Below is a small trained network, with its code and all its weights. Each question gives an input and a class and asks what happens when units are switched off, that is, made to give their printed mean instead of their output.

import numpy as np


def w(rows, s, z=0):
    codes = np.array(rows[::2]) - 128.0
    scale = np.full(codes.shape[1], s)
    scale[-1] = z or s
    return codes * scale


def f(y):
    return np.maximum(y, 0)


def log_softmax(a):
    a = a - a.max(-1, keepdims=True)
    return a - np.log(np.exp(a).sum(-1, keepdims=True))


def net(x, mask):
    res = np.array(x, float).reshape(1, 4) / 4 @ E
    y = f(res @ A[0][:, :-1].T + A[0][:, -1])
    res = res + np.where(mask, y, B[0][:, -1]) @ B[0][:, :-1]
    return log_softmax(res[-1] @ U[:, :-1].T + U[:, -1])


A, B = {}, {}
E = w([
[166,67,247,66,165],'x0',
[116,126,81,144,236],'x1',
[36,159,133,57,129],'x2',
[55,67,138,200,115],'x3',
],0.012)
A[0] = w([
[171,121,141,160,128,91],'N1',
[78,70,150,167,125,61],'N2',
[50,162,144,81,172,78],'N3',
[181,105,116,177,146,83],'N4',
[122,111,107,143,255,33],'N5',
[178,118,138,161,139,103],'N6',
[137,96,180,105,158,151],'N7',
[74,129,138,70,123,83],'N8',
[89,73,143,153,73,79],'N9',
[67,155,151,82,121,40],'N10',
[158,201,104,121,129,84],'N11',
[143,98,177,105,158,33],'N12',
[192,154,134,62,133,79],'N13',
[187,99,130,152,123,67],'N14',
[139,113,159,114,49,2],'N15',
[86,76,139,167,147,77],'N16',
[149,85,185,93,156,72],'N17',
[121,151,134,97,127,66],'N18',
],0.014,0.0057)
B[0] = w([
[143,77,103,116,134,175],'N1',
[165,159,151,131,206,212],'N2',
[176,78,87,125,121,244],'N3',
[145,97,77,109,128,199],'N4',
[167,176,205,81,6,255],'N5',
[177,91,89,101,129,186],'N6',
[108,147,102,169,106,250],'N7',
[177,89,101,129,131,209],'N8',
[161,169,145,117,157,208],'N9',
[189,79,73,119,140,200],'N10',
[124,157,137,167,166,197],'N11',
[89,146,87,173,106,213],'N12',
[133,160,168,127,207,240],'N13',
[155,85,109,109,136,183],'N14',
[157,171,167,87,54,193],'N15',
[163,164,157,137,174,209],'N16',
[83,157,65,187,122,252],'N17',
[151,122,121,129,145,158],'N18',
],0.012,0.0092)
U = w([
[164,13,89,91,141,105],'0',
[141,166,194,74,38,142],'1',
[138,175,171,123,248,98],'2',
[68,164,54,206,105,114],'3',
[94,99,142,110,145,255],'4',
[70,102,151,80,136,90],'5',
],0.015,0.013)

Each question gives the input, the list of numbers given to net, and the class t.
The units are the neurons (one row each of A and B). Each row of codes is followed by its name. A weight is (code - 128) times the scale printed after its matrix; where a second scale follows, it is the last column's (A, B and U).
mask holds one flag per neuron, in row order. A switched-off neuron (its flag False) gives its mean, the last column of its row in B, instead of its output. The means were averaged over made-up inputs and are rounded, as every weight is.
A unit's drop is (log p(t) with every unit on - log p(t) with that unit switched off) / (log p(t) with every unit on - log p(t) with every unit switched off).
The circuit of an input: a set's keep is (log p(t) with only the set's units on - log p(t) with every unit switched off) / (log p(t) with every unit on - log p(t) with every unit switched off). Starting from the 12 units with the biggest drops (on a tie, the unit counted first), units are removed one at a time, each time the one whose removal leaves the highest keep (on an exact tie, the one counted first), for as long as the keep stays at least 0.8.
circuit, biggest first: the units of the circuit, biggest drop first
unit that matters most: the unit with the biggest drop
k most important neurons: the k neurons with the biggest drops, biggest first
drop of u: that unit's drop, to one decimal
input [-3,-5,1,-7], class 2: 3 most important neurons : N5; N13; N11
input [5,-6,8,4], class 0: circuit, biggest first : N10
input [5,-5,5,-3], class 0: 3 most important neurons : N5; N10; N8
input [6,-5,-3,6], class 2: 2 most important neurons : N2; N5
input [6,-4,1,5], class 3: circuit, biggest first : N17; N7
input [5,3,4,4], class 3: circuit, biggest first : N17; N7
input [8,-5,4,8], class 2: 2 most important neurons : N2; N9
input [4,-3,-3,-6], class 2: 2 most important neurons : N13; N5
input [-3,-6,-6,-4], class 0: 3 most important neurons : N5; N14; N1
input [6,-3,4,2], class 3: circuit, biggest first : N17; N7
input [7,5,-2,-5], class 3: circuit, biggest first : N17; N12
input [1,5,-6,-2], class 0: 2 most important neurons : N4; N6
input [-5,1,-3,-6], class 2: circuit, biggest first : N17; N11
input [-6,-4,-7,-3], class 0: unit that matters most : N17
input [-7,6,8,0], class 0: circuit, biggest first : N3; N17
input [0,-7,2,-8], class 2: 3 most important neurons : N13; N5; N11
input [8,-7,-8,2], class 0: 2 most important neurons : N14; N6
input [8,7,4,-3], class 3: 2 most important neurons : N17; N12
input [4,-6,-5,-8], class 2: 2 most important neurons : N13; N5
input [7,-2,-5,6], class 3: unit that matters most : N17
input [4,5,-4,5], class 1: 2 most important neurons : N5; N13
input [4,-2,4,2], class 0: 3 most important neurons : N10; N8; N5
input [5,-7,-7,-3], class 0: 3 most important neurons : N5; N14; N1
input [-6,6,-3,4], class 1: circuit, biggest first : N5; N17
input [-7,5,-8,8], class 0: 2 most important neurons : N4; N13
input [3,7,1,5], class 1: drop of N5 : 1.3
input [-5,-7,0,6], class 1: unit that matters most : N15
input [1,0,4,6], class 2: drop of N16 : 0.1
input [8,5,2,6], class 3: drop of N12 : 0.2
input [8,-1,6,-4], class 3: drop of N7 : 0.2
